Each row of numbers belongs to one of the objects below and depends on some of the facts about them. Some rows are named. Which object is each other row?

Some objects and their rows:
tuzuk: [  5 -18   1  22 -19  -8 -18  -2 -22 -25  -4  -2   0   2   2  -8 -33  29
  17   7 -11   0  -1  20  -2 -10   9]
skestor: [  9 -23  -3   6 -11  -2 -10  -7  -5 -16   6   6 -11   8   6  -7 -21  15
  23  -2   5 -14  -9  12   2 -16   6]
boses: [  6 -23  -5   6  -8   3   3  -7  -5 -14   1  -4  -8   7  12 -11 -19  25
  24 -17   4 -14  -4  14  -2 -16   8]
plekul: [  0 -22  -9  19 -12  -3 -11   5 -17 -20   6 -16  -7   9  29 -19 -21  16
   9   6  -1 -11  -3  25  -7 -19   3]
skitren: [ 12 -26 -15  25 -13 -11 -13  -3  11 -18   8  14 -12   6  21   1 -11  12
  13 -15   0 -12 -13  12 -10 -22  13]
zike: [  8 -24  -1  17 -16  -7 -19   5 -26 -29  -1  -6 -14  12  27 -12 -15  -9
  19  12   0  -3   1  23   6  -8  20]
bufek: [  0 -23  -9  18   1  -3  -6  -8   5 -17   6  -5  -8  -4  19  -5  -9  13
  26  -1  -1 -19   0  21  -3 -15  -1]
sulum: [ -1 -22 -11  19   1  -2  -5  -7   3 -17   8  -3  -7  -3  17  -5  -8  12
  23   5   1 -17   1  18  -2 -13  -1]
mepen: [-11 -27  10  14   1  -5 -18   3   1 -15  -7 -27   8   7  31 -15 -41  16
  16  -1   1 -17   4  24 -11   8 -13]
tregresen: [ -5 -26   2  21 -16 -15 -23   6   1 -20  -4 -10   7  14  26 -18 -38  10
   2  -3   7 -12  -3  11 -11   3  -8]
dradrer: [-11 -29   5  23  -1 -11 -25   7   1 -15  -6 -16   1  10  38 -17 -33  12
   9  -6   2 -18  -4  26 -17   0  -6]
steplom: [  6 -24  -9  17  -3  -6 -11  -5   6 -15   8   5 -12   1  16  -3 -12  12
  26  -2  -1 -17  -6  18  -1 -17   5]
suklek: [  4 -24  -9  20 -12  -7   1 -12   4 -21   6   0  -7  10   7  -7 -21  14
   9   0  10  -9  -2  -1   5 -13  -7]
padrul: [  5 -24 -11  18 -15  -6  -2 -12   6 -21   6  -3  -5  10   8  -6 -23  16
  10   1   7 -10  -3   0   7 -12  -7]
klasa: [  2 -23 -10  18 -13  -5  -3  -8   4 -19   7   3  -8  10   8  -7 -19  13
  10  -1  10 -11  -4   4   1 -14  -5]
soskik: [  4 -25 -10  19 -15  -6  -5 -11   1 -18   7   3  -8   8  10  -8 -18  15
   9  -1  10 -11  -3   1   2 -15  -3]
gridru: [ -1 -24  -6  14   2  -5  -5  -8  -2 -16   5  -3 -18   8  16  -1 -17  15
  21   5   0 -16  -6  18   0 -18  -1]

Facts:
φ: points at; θ: uses
beski | φ kifi, drukla
betik | φ skefiden, tristul
bigror | φ tristul | θ tapek
bilak | φ skavom, brogrin, drukla
boses | φ trigron, zuser
bretun | φ fliplus, tristul
brodrer | φ tristul, gegin
brogrin | φ brodrer, skiplar, trupagri, drukla
brolis | φ bugos, papu, vodre
brotram | θ driklen
brumom | φ gatrel
bruzak | φ nutron, drudredi
bufek | φ skestuk, bilak, stugir, kletrani
bugos | φ bretun, kize | θ skavom
dradrer | φ brodrer | θ mepen
drasos | φ naskom, zike
drazon | φ skavom, skiplar, tristul, gegin | θ zasar
drezak | φ skestuk, kiskar | θ mizu
driklen | φ vodre | θ sasu
droplos | θ faklik
drudredi | φ kifi
faklik | φ nutron, remal | θ fifor
fegi | φ vuflir
fifor | φ drezak, mizu | θ gatrel
flari | φ skavom
fliplus | φ brogrin, drukla
floskik | φ flari
flubra | θ trasto
fosti | φ fligrede | θ vagepam
fudol | φ beski, grodan
fufibris | φ flubra, skuno
fupak | φ kifi, vanu, stugir, steplom
gatrel | φ drazon, kize
gegin | φ skiplar, tristul
genek | φ mobro, drazon, klaplidor, bufek | θ plekul
getrum | φ ruzos, kifi | θ nutron
gridru | φ bugos, naskom
grodan | φ pleski | θ skiplar
grovo | φ vodum, pumes, grodan
kiskar | φ skefiden
kize | φ brogrin
klaplidor | φ skesteklem
klaplon | φ drasos, pezi
kletrani | φ brogrin, drukla | θ triklis
klima | φ zuser, triklis
kluplibral | φ skudrin, tepliskun
kofa | φ drukla
leruston | φ zuser
mepen | φ skavom, beski, vogrul, klaplidor | θ tregresen
mizu | φ skesteklem | θ pleski
muklin | φ bilak, vomedrek | θ tepliskun
mula | θ kluplibral
muradru | φ skitren, fupak | θ tratru
naskom | φ vodum, bilak
noril | θ muklin
nutron | φ noke
padrul | φ gibak
papu | φ skudrin, drukla | θ zuzuk
pezi | φ skestuk, tepliskun
plabu | φ skitren
plekul | φ skavom | θ kletrani
pleski | φ noke, simur | θ dradrer
pliga | φ kofa, stugir
plizo | φ bretun | θ vomedrek
plogrul | φ skitren
pluskil | φ vanu, betik
ponaskem | φ mobro
potus | φ brogrin, stugir
pumes | φ kifi | θ gegin
remal | φ skestuk | θ tebuk
rilam | φ plogrul
ruska | φ vabrofek, vuflir
ruzos | φ plekul
sasu | φ gatrel, sulum | θ skiplu
simur | φ zuser
skavom | φ brodrer, skiplar | θ skoga
skefiden | φ tristul
skesteklem | θ tapla
skestor | φ drudredi
skiplar | θ vuflir
skiplu | φ fifor, zubem
skoga | φ grovo | θ tuzuk
skopa | θ bugos
skudrin | φ bilak
skuno | φ bugos, getrum
statam | φ plekul
steplom | φ skestuk
stetrul | φ muradru, fegi | θ zeko
stugir | φ bimu, bilak | θ skudrin
suklek | φ mepi
sulum | φ poplus, bufek
tapek | θ plizo
tapla | θ fliplus
tebuk | θ trizaplok
tegru | φ muklin | θ skopa
tepliskun | φ brogrin, skiplar, fliplus, dradrer, betik, gegin | θ statam
tole | φ stetrul, triklis
tozen | φ pumes, papu, mizu, vomedrek
trasto | φ plogrul | θ skesteklem
tratru | φ leruston | θ tegru
tregresen | θ getrum
trigron | θ biradi
triklis | φ skefiden, muklin, vuflir, vodre
tristul | φ skiplar
trizaplok | φ simur | θ fosti
tuzuk | φ skestor | θ mula
vabrofek | φ bugos
vagepam | φ zike | θ stetrul
vanu | φ tepliskun, kletrani
vodre | φ fliplus, zike
vodum | φ drazon | θ grodan
vomedrek | φ brogrin, gridru
vuflir | φ skefiden, kifi, fliplus
vugres | φ skestuk, sasu, vomedrek
vumas | φ boses, kofa
zasar | φ bigror, klima | θ brotram
zeko | φ bugos | θ plesa
zike | φ noke | θ bigror
zubem | φ floskik, brumom, driklen
zuser | φ kifi | θ zike
zuzuk | θ trigron

Rows to name:
No name comes twice in this set of rows, the named rows included.
[  8 -25  -4  12  -7  -5 -11  -3 -13 -13   3  14 -18   9  21 -14  -8  16
  19 -10   8 -18 -13  16 -14 -24  17] | kifi
[  2 -18  -9  14  -1  -2  -2  -7   9 -21   9   0 -15   4  11  -4 -23  12
  24  16  -2 -19   3  17   1 -13  -5] | skiplu
[  6 -19  -3  15 -19  -4 -10  -2 -21 -19  -2 -13   0   3  13 -17 -30  30
  14  -5  -8  -4  -1  24   3 -18   9] | tratru
[  1 -24  -8  20  -2  -2 -11  -6 -10 -13   8  10 -15   4  25 -13  -1  15
  18  -9   8 -19 -11  15 -18 -26   9] | drukla
[  6 -23   0   5  -5  -7 -18  -2  -5 -13   4  14 -10   8   8 -13 -19  12
  25   1   5 -18 -12  17  -1  -8   5] | nutron
[ 12 -27 -16  24 -34  -6 -10  -1  -6  -8  13  -8   7  10  26 -21 -18  25
  -5  10   4  -7 -13  27  21 -17  -3] | tapla
[  0 -20  -5  31 -10  -8 -13  -2 -16 -20  -3 -12  -3  -3  14  -4 -23  31
  14  10 -13  -3   1  29  -1 -20   5] | tegru
[  8 -21  -3  11 -20   0 -12   5 -24 -23  -1  -8  -6  11  26 -20 -22  13
  19 -10   1  -5  -3  20  -5 -16  19] | zuser
[ -3 -23  -2  20  -7  -9 -26   8  -6 -16   3  -8   1   4  29 -19 -25  11
  13   6   3 -16  -3  25 -13  -4   0] | mizu
[  5 -21 -10  13 -13  -7 -25   8  -8 -18   7  -6   0   3  18 -15 -21   6
  21   9  -7  -6  -5  24  -2 -14   5] | remal

Now the same objects, written a new way:
Some objects and their rows:
flari: [-3  4 -3 -9  1  0 -1 -7 -1 -4  0  0  1  2 -1  4  3 -4 -3 -1  2 -3 -3 -2
  5 -4  6  9  2]
zuser: [ -2  11   7  -7  20   5 -12  16   1  -7   1 -13 -11  -8  11  -4 -16   6
   9  -7  -8  -4  -1 -10  20   3   6  -6   4]
getrum: [ 14  -1  -2  -8  -3  30 -22   1  -6 -14  -1  31 -10 -16  -3 -20 -16 -22
   6  17 -21  23 -26 -15   3  22   4   8  -9]
tapek: [  0  -3  -1   1  -1  -2   0   0  -2   4   3   0   0  -8 -11   5   4   2
   2   1  -1   3  -2   0  -7   0  -1   0  -3]
plekul: [-4  5 -3 -9  1 -1 -3 -7 -2 -4  1  0  1  1 -2  5  2 -4 -2 -2  2 -3 -4 -3
  7 -4  7 10  2]
klasa: [-3 -3  0  1  2  0  1  0 -2 -1  3 -1  1 -6 -8  4  1  3  4  1 -3  1  1 -1
 -4  0 -1 -4 -4]
bigror: [ 0 -1 -3 -3  1 -1 -6 -5  5 -2  1  5 -1 -4 12 -3  0  6 -4 -8 -3  9 -2 -3
 -1  0 -2 -3  6]
suklek: [ 1  2 -1  1 -1  0  0  0 -1  0  0  0  0  0  1  0  0  0  0  0  0  0  0  0
  1  1  0  1  1]
pluskil: [ 1  1  0  1 -1  0 -1  0  1  2  0  0  0  0  4 -1  0  0 -1 -1 -1  1  0  1
  0  0  0  0  2]
naskom: [ 0  2 -3  1 -3  0  0  0 -3 -1 -2 -1  2  2  1  2  0 -4 -2  1  2 -2 -1  2
  5 -1  1  4  2]
trigron: [ -2  -3   0   1   0  -1   0  -1  -2   0   3  -1   0  -8 -11   4   2   2
   3   1  -2   2   0  -1  -5   0   0  -1  -5]
kletrani: [  1  -8   1  -1   1  -5   4  12   1   1 -10   0  -4   4  -4   1  -2  -8
  -2   2   6   7  -6   5   2  -6  -2   3   3]
mula: [-29   1  44   0   1   7  29  -4  -9 -26   8  -2  19  34  10 -18  -1 -10
  -1  -7  -2 -10  19 -11 -25   3 -10 -20 -21]
bugos: [  0  -4  -3   3   6   8  24 -24  13  -6  -8   4   7  36   5 -14  -9   3
   1  15  14 -22  26   3  -5   5 -10 -17  -7]
zike: [ 0  6 -5  4  2  2 -5  3 -5 -9  0 -3  0 -4  3  2 -5  1  2 -5  0 -1  1 -5
 11  5  0  0  4]
boses: [ 2  5  1 -2  2  0 -2  0  0  2  2 -1 -2  1  1 -2  1  0  0  0  0 -3 -1 -2
  1  2  4  3  0]
trupagri: [ -3  -4   0   1   2   0   1   0  -2  -1   2  -1   1  -7 -10   4   0   3
   4   1  -1   2   0  -1  -4  -1  -2  -3  -4]

Which object is each row?
No name comes twice in this set of rows, the named rows included.
[ -8  24  -9 -10  12  19  -1  37  -9  24  32  14  10 -10   1   6  -2  -2
  19   5  -3  14   3  11  -2 -28  -9 -15  47] | drezak
[-5 -6  0 -5  2 -2  0 -6  1 -2  2  3  1 -7 -8  4  4  4  1 -2 -2  5 -2 -2
 -7 -3  0 -1 -3] | skiplar
[-23   5  39  -1   0   7  27  -4  -7 -23   5  -2  17  41  19 -21  -2 -11
  -5  -6   1 -12  18  -8 -17   4  -8 -16 -15] | tuzuk
[ -3 -13 -10  -8  10  12  21 -30  19   0  -7   2   4  24  -5  -7  -8  12
   9  26   6 -28  24   9  -4  -7  -1 -17 -16] | skopa
[ -2   0  -2  -2   9   1  -2  13   0  -6  -6  -8  -3  -2   2   4 -11  -2
   2  -4   1   0   0  -2  14  -4  -4  -4   9] | papu
[ 5  2 -2  4 -4 -3 -1  0  0  6  1  2  0 -1 -1  1  3 -1 -2  0  2  3 -2  1
 -2  3 -1  4  3] | driklen
[ -2  -9   3  -1   4  -2   3   8   0  -2  -4  -1  -3  -4 -13   4  -1  -2
   4   2   1   5  -2   0  -3  -4  -3  -3  -4] | drukla
[  3  -2   0   2 -10  -3   2   0  -2   3  -3   5   0   5  -3   0   7  -7
  -4   4   3   2  -5   6  -4  -3   4   9  -3] | skudrin
[ 10  -1   8   4  -4  -6   0   3   6  13   1   8  -8   3   2 -11   7   0
  -3   3  -1   8  -5   1 -14   6   2   2  -5] | vuflir
[  8 -11   3   2  -6 -12   6   8   3   8 -10   8  -7   8  -9  -3   7 -10
  -6   5   9  13  -8   6 -10  -3  -1   7  -1] | fliplus
[ 0  3 -2  1  0  1 -3  2 -2 -2  0 -2  0 -2  2  1 -2  0  0 -2  0  0 -1 -1
  5  1  1  1  3] | trasto
[ 3  2  6 -1  2  1 -2  7  1  5  0 -2 -4  1  5 -4 -1  0  1  2 -4 -1 -2  2
  1 -1  4  1 -2] | fupak
[ -3  -3  -1   1   2   0  -3   3  -3  -3   2  -2   0 -10  -8   5   0   3
   4  -2  -3   3   0  -3  -1   0  -1  -3  -2] | brotram
[-4  2 -2 -2  3  5 -3  8 -2 -4 -3 -8  2 -2  6  4 -7 -2  1 -2 -3 -4  0  2
 14 -6 -1 -1  6] | stugir

Now the same objects, written a new way:
Named rows:
tapek: [  6   4   8   8 -23 -25   4  10  21  14   4  17  -3  11  10  -7 -16   8
   5  -9  14   0 -18  17  14 -22 -19  -4   8]
drudredi: [  8   1 -11  -2   3  -5  -1  -5  -6 -15  -2  -1  10   1  15  -5  -3  13
 -10   3  -1  -4   0  -3   6   4  -7  -6   1]
fosti: [-11  22 -22  16  -4  10  -8  22  26   7   5  14 -19 -27  -7  -1 -12 -21
  15   0  19  -7 -10  -1  12 -12 -17 -29  16]
fupak: [  4 -13  -6   5   3 -13  -2   1   3  -2 -17   4   0  -5  -3   5   0  14
 -10  -5   5  -2   3   6   6  15   2 -13 -15]
dradrer: [-31  20  10  27 -19 -15  -8 -12  -5  30   4  -5  -4  -1   4  -4   8  16
   1  -8 -12 -17  -7  -6   2  -8  29  -4  -9]
soskik: [  9  -9  -5   6  -6  -1   5   2   7  -6   4  -1  -5  -1  -6 -14  -4  12
   4   1   6  -7 -11   4  11  10 -15  -5   8]
fegi: [  1  -4  -6   9  -2 -14   0  -3  -2  -7 -12  -4   7  -5   6  -5   2  14
 -14  -8  -2  -6   0   6   0  15 -13 -16  -7]
getrum: [-32   6   1  27 -14 -13  -2   1  11  12  -5   3  -1   2  14  -1 -11   9
   6   6  -2 -10  -3  -9  12  -4  19 -10   2]
vagepam: [ -6  18 -15  18  11   0 -21  21  16   5  -2  15   2 -31   7  11   0 -15
  -7  -5   6  -1   4 -13  -3 -28  -8 -26  10]
kluplibral: [  1 -22   7   6  -1  -9   2   4   1   0 -18   0  -6  -8  -5  -3   2  15
  -7  -7   1  -1   5   4   8  11   7 -12   0]
tratru: [-12  -5  -5  17  -6 -31 -19   0  14   1   7  14   1  -3  20   7  -3  16
  -5   0   9  -4  14 -11  13 -17 -10 -22  17]
zuzuk: [-14   8  -5   7 -21 -10  -4   6  21  10   7  12 -13   4   3  -5 -18   4
   9   3  16 -11 -10   6  15 -10 -11  -7  10]
trasto: [ -5  10 -10  17 -13 -29  -9   0  17  18  -1  13 -11   8   1  12  -8  11
  -1 -13  18 -10 -10  14  11  -2 -18 -25 -12]
statam: [ -6 -15   2   8  -6  -4  11   7  13  -5 -16   2  -7  -9  -1 -12 -10   6
  -3   2  -1  -2   0   1  12  12   2  -4   4]
sasu: [  3   1  16   0 -17 -22   0  11  13  19 -14  19  -6   2   3   0  -9   4
  -8 -13   5  -1  -5  14  12 -23   4  -6  -3]
plesa: [  7  -4  -9  13  -2  -3  -7   3  11 -11   9  -2  -5 -11 -11 -13   1  10
  -7   1   3  -4  -8  -1   1   7 -23   2  10]
plogrul: [  3  -3 -11  12  -4 -19 -17  -3   4  -4   1  -3   2   1 -12   2  -2  20
 -15  -9   3 -10 -10   4  -2  18 -32  -8  -9]

Which object is each row?
No name comes twice in this set of rows, the named rows included.
[-15  13  -3  21  -2  -9   0  12  13  11 -14  10  -5 -29  13  -6   1  -9
  -6 -13   6  -6  -2  -2  -2 -18  -4 -31  12] | zeko
[-22  17  -4  28 -17 -10  -4  -7   7  19  22  -3 -11   5  -2  -5  -2  15
  18   5   5 -16 -17  -5  12  -4  13  -3   1] | tregresen
[ -8   9  18  -3 -22 -16 -21   7   3  15   5  10   3  -3   5   3  -3   3
 -11  -6  -3  -5  -8   1   2 -28 -11   0  10] | skesteklem
[ -6  17 -20  21   8  -5 -19  18  20   1   3  14   5 -25  15  11  -5  -9
  -3   0   9   1   8 -14   0 -22 -10 -24   9] | trizaplok
[ -6  25 -10  14 -10  -3 -10   8  12   8   8   9  -9 -17   5  -8  -4  -6
   3 -10  15 -10 -14   2   7 -17 -17 -25  15] | tebuk
[ -4   8  14   9 -22 -32   2   6  12  15 -14  13   7   5  24  -8  -9   8
 -11 -13   2  -1  -7  17   4 -24 -12 -10   1] | bigror
[-21  13   4  34  -6 -16  -5 -10   7  28   8  -1  -9  -2   7  -2  12  19
   4  -9  -2 -11  -2  -9   8 -11  44  -4  -4] | mepen

